Here is a tiny trained network, its code and every weight. The questions are about switching its units off for an input and a target symbol, where a switched-off unit gives its printed mean instead of its output.

import numpy as np


def w(rows, s, z=0):
    codes = np.array(rows[::2]) - 128.0
    scale = np.full(codes.shape[1], s)
    scale[-1] = z or s
    return codes * scale


def norm(h):
    return h / np.sqrt((h * h).mean(-1, keepdims=True) + 1e-5)


def f(y):
    return y / 2 * (1 + np.tanh(0.7978845608 * (y + 0.044715 * y**3)))


def softmax(a):
    e = np.exp(a - a.max(-1, keepdims=True))
    return e / e.sum(-1, keepdims=True)


def log_softmax(a):
    a = a - a.max(-1, keepdims=True)
    return a - np.log(np.exp(a).sum(-1, keepdims=True))


def net(x, mask):
    ids = ['ΔΠβεζμτψω'.index(c) for c in x.split()]
    T = len(ids)
    res = E[ids] + P[:T]
    u = 0
    for l in range(2):
        q, k, v = (norm(res) @ M[l].T for M in (Q, K, V))
        z = softmax(np.where(np.tri(T) > 0, q @ k.T / 2**0.5, -1e9)) @ v
        res = res + np.where(mask[u], z, O[l][:, -1]) @ O[l][:, :-1]
        u += 1
        y = f(norm(res) @ A[l][:, :-1].T + A[l][:, -1])
        res = res + np.where(mask[u : u + 16], y, B[l][:, -1]) @ B[l][:, :-1]
        u += 16
    return log_softmax(norm(res)[-1] @ U[:, :-1].T + U[:, -1])


Q, K, V, O, A, B = {}, {}, {}, {}, {}, {}
E = w([
[83,246,147,80,136,133,108,83,153,39],'Δ',
[69,18,80,175,173,108,76,191,161,63],'Π',
[121,142,39,110,119,121,61,59,207,164],'β',
[158,133,86,27,170,160,118,92,125,107],'ε',
[64,196,192,85,154,96,42,142,124,162],'ζ',
[159,196,197,241,189,51,196,97,60,184],'μ',
[160,165,67,173,183,108,30,156,116,106],'τ',
[64,137,28,116,140,70,219,189,106,190],'ψ',
[160,138,179,113,152,96,113,153,241,118],'ω',
],0.011)
P = w([
[114,47,172,178,3,184,199,114,91,150],'0',
[173,113,85,104,156,121,202,196,123,129],'1',
[171,133,104,98,160,130,163,164,114,132],'2',
[123,121,112,100,168,116,133,173,109,125],'3',
[99,130,100,98,186,154,124,140,92,122],'4',
[106,149,106,94,176,144,103,155,95,136],'5',
[87,151,114,74,178,139,77,131,98,139],'6',
],0.0069)
Q[0] = w([
[104,143,104,159,168,115,108,115,138,112],'L0H1',
[155,134,130,91,192,155,2,149,192,46],'L0H1',
],0.028)
K[0] = w([
[137,110,132,131,129,157,211,96,92,150],'L0H1',
[62,116,133,248,101,117,236,109,27,250],'L0H1',
],0.018)
V[0] = w([
[101,105,14,114,81,138,165,220,197,52],'L0H1',
[106,173,86,164,164,90,254,132,139,181],'L0H1',
],0.0089)
O[0] = w([
[90,125,126,117,144,241,186,152,129,164,251],'L0H1',
[112,86,96,125,188,67,160,89,2,169,175],'L0H1',
],0.0042,0.003)
A[0] = w([
[72,92,85,135,168,93,146,176,111,150,140],'L0N1',
[159,103,98,42,88,32,93,116,107,66,120],'L0N2',
[190,183,137,178,137,175,50,163,123,67,1],'L0N3',
[145,189,166,176,122,85,96,75,96,190,137],'L0N4',
[147,127,185,76,153,183,159,87,167,36,119],'L0N5',
[60,110,136,148,185,145,150,67,62,136,22],'L0N6',
[62,223,216,136,42,118,147,114,107,90,72],'L0N7',
[126,150,105,57,212,174,113,215,124,159,158],'L0N8',
[148,124,255,127,147,106,104,156,224,177,84],'L0N9',
[120,46,128,125,153,196,125,146,185,103,83],'L0N10',
[145,118,77,64,114,153,79,41,167,145,116],'L0N11',
[144,127,174,222,138,148,188,141,127,145,78],'L0N12',
[139,114,108,156,63,114,170,76,194,130,135],'L0N13',
[149,71,147,231,29,160,93,111,117,159,143],'L0N14',
[54,134,78,134,128,115,53,72,187,116,167],'L0N15',
[86,114,120,146,137,114,151,220,185,95,160],'L0N16',
],0.01,0.003)
B[0] = w([
[102,195,203,113,115,46,141,114,104,98,176],'L0N1',
[143,174,183,184,222,184,122,117,51,153,165],'L0N2',
[176,167,30,196,123,65,51,95,191,104,156],'L0N3',
[64,129,154,158,225,139,110,157,92,121,144],'L0N4',
[221,104,145,71,44,117,122,55,71,86,182],'L0N5',
[212,137,139,59,117,42,50,88,159,197,157],'L0N6',
[128,177,167,65,125,4,103,232,84,35,171],'L0N7',
[52,199,49,139,78,162,68,42,56,136,244],'L0N8',
[161,84,156,20,152,76,26,89,128,219,143],'L0N9',
[3,78,170,102,117,158,134,108,93,98,170],'L0N10',
[98,179,108,33,164,220,159,158,125,112,227],'L0N11',
[150,135,122,157,227,172,138,61,81,131,133],'L0N12',
[111,102,121,103,121,39,216,150,224,158,158],'L0N13',
[142,109,250,217,58,158,175,124,202,129,144],'L0N14',
[112,126,144,37,223,122,57,191,169,80,236],'L0N15',
[80,52,175,128,178,97,67,111,104,128,170],'L0N16',
],0.011)
Q[1] = w([
[123,22,144,172,6,97,223,155,166,176],'L1H1',
[161,6,136,231,48,78,208,193,127,192],'L1H1',
],0.022)
K[1] = w([
[55,190,45,167,237,146,97,131,74,85],'L1H1',
[50,224,42,62,163,79,83,52,6,107],'L1H1',
],0.021)
V[1] = w([
[138,131,169,254,199,53,60,112,154,147],'L1H1',
[137,120,104,156,149,218,94,187,239,45],'L1H1',
],0.018)
O[1] = w([
[48,128,65,24,189,16,176,4,50,11,9],'L1H1',
[188,208,194,208,80,72,105,54,253,40,238],'L1H1',
],0.007,0.015)
A[1] = w([
[129,119,114,121,96,161,75,225,45,190,220],'L1N1',
[119,169,20,204,127,151,68,103,92,166,41],'L1N2',
[117,163,101,100,170,111,57,168,67,119,57],'L1N3',
[80,41,109,69,95,169,223,143,143,167,87],'L1N4',
[142,134,153,124,143,125,83,158,175,72,160],'L1N5',
[74,39,148,194,208,174,136,135,109,59,103],'L1N6',
[94,77,83,119,179,103,110,210,136,206,79],'L1N7',
[130,158,62,178,166,89,126,129,235,155,35],'L1N8',
[94,126,65,51,183,130,136,167,124,158,251],'L1N9',
[136,64,173,148,125,21,114,170,87,112,118],'L1N10',
[155,47,139,69,111,123,187,197,174,142,123],'L1N11',
[125,141,163,87,62,156,95,190,151,143,187],'L1N12',
[89,127,85,109,183,163,152,132,216,70,69],'L1N13',
[137,58,6,115,164,114,210,168,39,83,118],'L1N14',
[88,153,137,59,197,123,170,28,103,60,246],'L1N15',
[109,187,135,135,149,127,91,78,94,177,133],'L1N16',
],0.012,0.002)
B[1] = w([
[136,137,112,46,117,38,157,166,169,87,229],'L1N1',
[98,164,199,135,130,150,144,67,147,114,186],'L1N2',
[174,151,98,166,122,182,118,101,92,152,239],'L1N3',
[169,118,105,87,42,146,122,90,142,175,148],'L1N4',
[126,83,95,105,162,69,164,65,109,150,237],'L1N5',
[63,162,142,136,99,150,137,144,65,77,152],'L1N6',
[122,138,168,92,138,83,151,116,153,169,176],'L1N7',
[118,162,137,97,135,107,79,106,106,141,184],'L1N8',
[121,153,189,169,109,100,111,121,110,139,217],'L1N9',
[152,206,140,132,142,169,131,94,121,167,163],'L1N10',
[106,163,131,165,60,113,115,115,89,134,157],'L1N11',
[37,136,78,157,160,133,161,124,121,93,254],'L1N12',
[138,164,74,152,132,149,118,164,168,165,193],'L1N13',
[93,89,208,189,141,83,91,73,231,119,150],'L1N14',
[176,105,146,145,73,140,174,250,128,163,241],'L1N15',
[133,161,132,119,105,171,133,125,86,138,218],'L1N16',
],0.02,0.0091)
U = w([
[105,207,76,52,162,124,90,141,77,138,179],'Δ',
[161,99,86,144,53,255,175,122,65,132,95],'Π',
[122,159,108,198,146,140,108,51,198,103,119],'β',
[115,128,81,124,130,152,150,215,220,170,97],'ε',
[196,128,175,179,204,112,162,157,80,172,79],'ζ',
[30,51,151,153,159,120,145,151,77,82,64],'μ',
[195,118,74,116,89,52,148,165,115,34,77],'τ',
[145,15,121,64,117,90,117,73,133,197,77],'ψ',
[122,169,204,128,34,74,159,127,135,163,254],'ω',
],0.0076,0.0051)

Each question gives the input, a string of symbols that net reads in full, and the target symbol t.
The units are the heads (2 rows each of Q, K, V and O) and the neurons (one row each of A and B). Each row of codes is followed by its name. A weight is (code - 128) times the scale printed after its matrix; where a second scale follows, it is the last column's (O, A, B and U).
mask holds one flag per unit, layer by layer, with each layer's heads first. A switched-off unit (its flag False) gives its mean, the last column of its rows in O or B, instead of its output. The means were averaged over made-up inputs and are rounded, as every weight is.
A unit's drop is (log p(t) with every unit on - log p(t) with that unit switched off) / (log p(t) with every unit on - log p(t) with every unit switched off).
The circuit of an input: a set's keep is (log p(t) with only the set's units on - log p(t) with every unit switched off) / (log p(t) with every unit on - log p(t) with every unit switched off). Starting from the 12 units with the biggest drops (on a tie, the unit counted first), units are removed one at a time, each time the one whose removal leaves the highest keep (on an exact tie, the one counted first), for as long as the keep stays at least 0.8.
circuit, biggest first: the units of the circuit, biggest drop first
most important unit: the unit with the biggest drop
k most important neurons: the k neurons with the biggest drops, biggest first
k most important neurons of layer l: the k neurons of layer l with the biggest drops, biggest first
drop of u: that unit's drop, to one decimal
input μ β β ψ τ, target μ: circuit, biggest first -> (L1H1; L1N14)
input β Π ε Π ε ω, target β: circuit, biggest first -> (L1N15; L1N1)
input Π μ Δ, target ζ: most important unit -> L0H1
input ω Δ μ Π β, target ζ: circuit, biggest first -> (L0H1; L0N2; L0N8)
input β β ω Δ, target β: 2 most important neurons of layer 1 -> (L1N15; L1N1)
input ψ β ε, target ψ: circuit, biggest first -> (L1H1; L0H1; L1N14; L0N11)
input β μ τ β τ Δ μ, target ζ: circuit, biggest first -> (L0N8; L0N12)
input β β Δ ε, target β: 3 most important neurons -> (L0N11; L1N15; L0N1)
input ε β ψ ψ μ β Δ, target ε: circuit, biggest first -> (L1H1; L0N1)
input β ψ β Δ β β β, target β: 2 most important neurons -> (L0N11; L1N15)
input τ ε β ε, target τ: 2 most important neurons -> (L0N3; L1N15)
input ζ Δ ζ τ, target ζ: 3 most important neurons of layer 0 -> (L0N2; L0N8; L0N9)
input μ β Δ β, target μ: 2 most important neurons of layer 1 -> (L1N14; L1N6)
input ε ω ε Δ β ω ω, target ε: 2 most important neurons -> (L0N8; L1N12)
input Π β ω Δ, target Π: 3 most important neurons of layer 1 -> (L1N1; L1N15; L1N3)
input ψ β τ ψ β, target ψ: most important unit -> L1H1
input β Δ τ β Δ β, target β: 3 most important neurons -> (L1N15; L0N14; L1N1)
input β β β Π, target μ: 4 most important neurons of layer 0 -> (L0N10; L0N13; L0N16; L0N3)
input β Δ Δ β Δ, target β: 2 most important neurons of layer 0 -> (L0N11; L0N1)
input β τ β β β, target ε: most important unit -> L1N13
input τ ω τ β τ ε Δ, target τ: 2 most important neurons -> (L0N14; L1N15)
input β Δ ε Δ Π, target β: drop of L0N10 -> -0.4
input ψ τ Δ, target ψ: drop of L0H1 -> 0.3
input τ Δ β β, target τ: drop of L1H1 -> 1.2
input β β τ Δ ω Π, target β: drop of L0N13 -> -0.2
